Here is a tiny trained network, its code and every weight. The questions are about switching its units off for an input and a class, where a switched-off unit gives its printed mean instead of its output.

import numpy as np


def w(rows, s, z=0):
    codes = np.array(rows[::2]) - 128.0
    scale = np.full(codes.shape[1], s)
    scale[-1] = z or s
    return codes * scale


def norm(h):
    return h / np.sqrt((h * h).mean(-1, keepdims=True) + 1e-5)


def f(y):
    return y / 2 * (1 + np.tanh(0.7978845608 * (y + 0.044715 * y**3)))


def log_softmax(a):
    a = a - a.max(-1, keepdims=True)
    return a - np.log(np.exp(a).sum(-1, keepdims=True))


def net(x, mask):
    res = np.array(x, float).reshape(1, 7) / 4 @ E
    u = 0
    for l in range(2):
        y = f(norm(res) @ A[l][:, :-1].T + A[l][:, -1])
        res = res + np.where(mask[u : u + 7], y, B[l][:, -1]) @ B[l][:, :-1]
        u += 7
    return log_softmax(norm(res)[-1] @ U[:, :-1].T + U[:, -1])


A, B = {}, {}
E = w([
[172,61,62,234,72,69],'x0',
[91,66,249,119,28,95],'x1',
[68,16,145,114,165,254],'x2',
[135,126,128,127,130,128],'x3',
[125,128,129,130,128,127],'x4',
[127,127,128,130,128,127],'x5',
[128,130,127,130,128,131],'x6',
],0.0074)
A[0] = w([
[125,170,108,172,83,45,123],'0.n0',
[143,134,200,128,73,75,22],'0.n1',
[88,147,182,79,107,94,2],'0.n2',
[141,237,171,112,131,62,98],'0.n3',
[98,71,98,208,110,103,63],'0.n4',
[117,128,251,109,62,110,28],'0.n5',
[112,83,210,166,53,89,104],'0.n6',
],0.014,0.0048)
B[0] = w([
[160,171,197,199,194,58,236],'0.n0',
[195,196,142,155,20,211,192],'0.n1',
[53,203,118,154,64,155,166],'0.n2',
[109,94,39,33,88,182,255],'0.n3',
[180,133,64,109,120,175,195],'0.n4',
[47,138,6,228,152,81,225],'0.n5',
[194,72,215,44,130,125,238],'0.n6',
],0.017,0.0084)
A[1] = w([
[151,132,184,121,191,122,142],'1.n0',
[77,175,225,119,210,181,84],'1.n1',
[147,55,202,66,75,83,130],'1.n2',
[132,197,105,98,107,132,74],'1.n3',
[163,8,88,116,126,137,81],'1.n4',
[112,110,88,27,145,136,54],'1.n5',
[7,62,189,216,153,80,3],'1.n6',
],0.017,0.0043)
B[1] = w([
[84,164,92,170,126,96,173],'1.n0',
[88,164,177,200,163,158,190],'1.n1',
[109,66,154,91,103,95,190],'1.n2',
[86,81,127,131,148,129,197],'1.n3',
[116,109,90,147,153,174,218],'1.n4',
[161,181,180,81,131,111,254],'1.n5',
[66,98,252,119,84,87,166],'1.n6',
],0.027,0.0082)
U = w([
[130,189,137,3,163,120,170],'0',
[54,162,56,132,43,142,246],'1',
[167,173,70,184,184,45,122],'2',
[208,115,194,129,57,48,96],'3',
[70,194,179,182,202,179,129],'4',
[38,93,238,143,90,108,7],'5',
[166,107,49,139,180,228,76],'6',
[126,6,132,78,112,156,167],'7',
],0.017,0.0017)

Each question gives the input, the list of numbers given to net, and the class t.
The units are the neurons (one row each of A and B). Each row of codes is followed by its name. A weight is (code - 128) times the scale printed after its matrix; where a second scale follows, it is the last column's (A, B and U).
mask holds one flag per neuron, layer by layer. A switched-off neuron (its flag False) gives its mean, the last column of its row in B, instead of its output. The means were averaged over made-up inputs and are rounded, as every weight is.
A unit's drop is (log p(t) with every unit on - log p(t) with that unit switched off) / (log p(t) with every unit on - log p(t) with every unit switched off).
unit that matters most: the unit with the biggest drop
top k neurons: the k neurons with the biggest drops, biggest first
k most important neurons of layer l: the k neurons of layer l with the biggest drops, biggest first
input [-2,6,-3,-4,-4,-7,0], class 1: top 2 neurons => [0.n5, 0.n1]
input [1,-5,-1,-3,5,-7,8], class 2: unit that matters most => 0.n3
input [1,2,8,4,-2,-5,5], class 7: top 4 neurons => [0.n0, 1.n2, 0.n5, 1.n4]
input [7,3,-1,-2,-8,7,7], class 3: top 2 neurons => [0.n0, 0.n3]
input [-7,1,1,8,2,-7,1], class 5: 3 most important neurons of layer 0 => [0.n4, 0.n1, 0.n3]
input [4,-1,-2,8,0,-3,-7], class 2: top 2 neurons => [0.n0, 0.n4]
input [4,3,7,6,4,-8,8], class 7: 2 most important neurons of layer 1 => [1.n2, 1.n4]
input [0,4,-6,5,0,6,-5], class 1: top 3 neurons => [0.n5, 0.n3, 0.n1]
input [0,0,3,4,-5,-6,-6], class 4: 4 most important neurons of layer 0 => [0.n6, 0.n3, 0.n5, 0.n4]
input [5,8,1,8,6,-5,3], class 7: 3 most important neurons of layer 0 => [0.n6, 0.n5, 0.n4]
input [1,-2,5,7,-6,-5,-3], class 6: 2 most important neurons of layer 0 => [0.n0, 0.n6]
input [1,0,-5,-5,-6,1,5], class 2: 2 most important neurons of layer 1 => [1.n5, 1.n2]
input [6,2,-1,6,-8,8,1], class 3: top 4 neurons => [0.n0, 0.n6, 0.n3, 0.n5]
input [1,4,6,8,7,-7,6], class 7: unit that matters most => 0.n0
input [1,4,-2,2,0,-3,-7], class 3: top 2 neurons => [0.n6, 0.n1]
input [4,0,4,4,8,2,-3], class 6: top 2 neurons => [0.n4, 1.n4]
input [1,-2,2,8,-4,-3,7], class 6: 4 most important neurons of layer 0 => [0.n0, 0.n6, 0.n3, 0.n5]
input [0,2,-5,-5,-7,8,3], class 1: top 4 neurons => [0.n1, 0.n3, 1.n5, 0.n5]
input [1,-4,5,0,1,8,-8], class 6: top 3 neurons => [0.n0, 0.n5, 0.n6]
input [5,7,1,-4,7,6,-8], class 7: unit that matters most => 0.n6
input [0,8,-4,-7,2,1,-1], class 1: top 4 neurons => [0.n1, 0.n5, 0.n2, 1.n5]
input [-2,7,-3,-5,-1,-1,-7], class 1: 2 most important neurons of layer 0 => [0.n5, 0.n1]
input [7,3,5,-6,7,-4,-5], class 7: top 3 neurons => [0.n6, 1.n2, 1.n4]
input [2,-3,2,2,-8,-6,-6], class 6: 3 most important neurons of layer 0 => [0.n0, 0.n6, 0.n3]
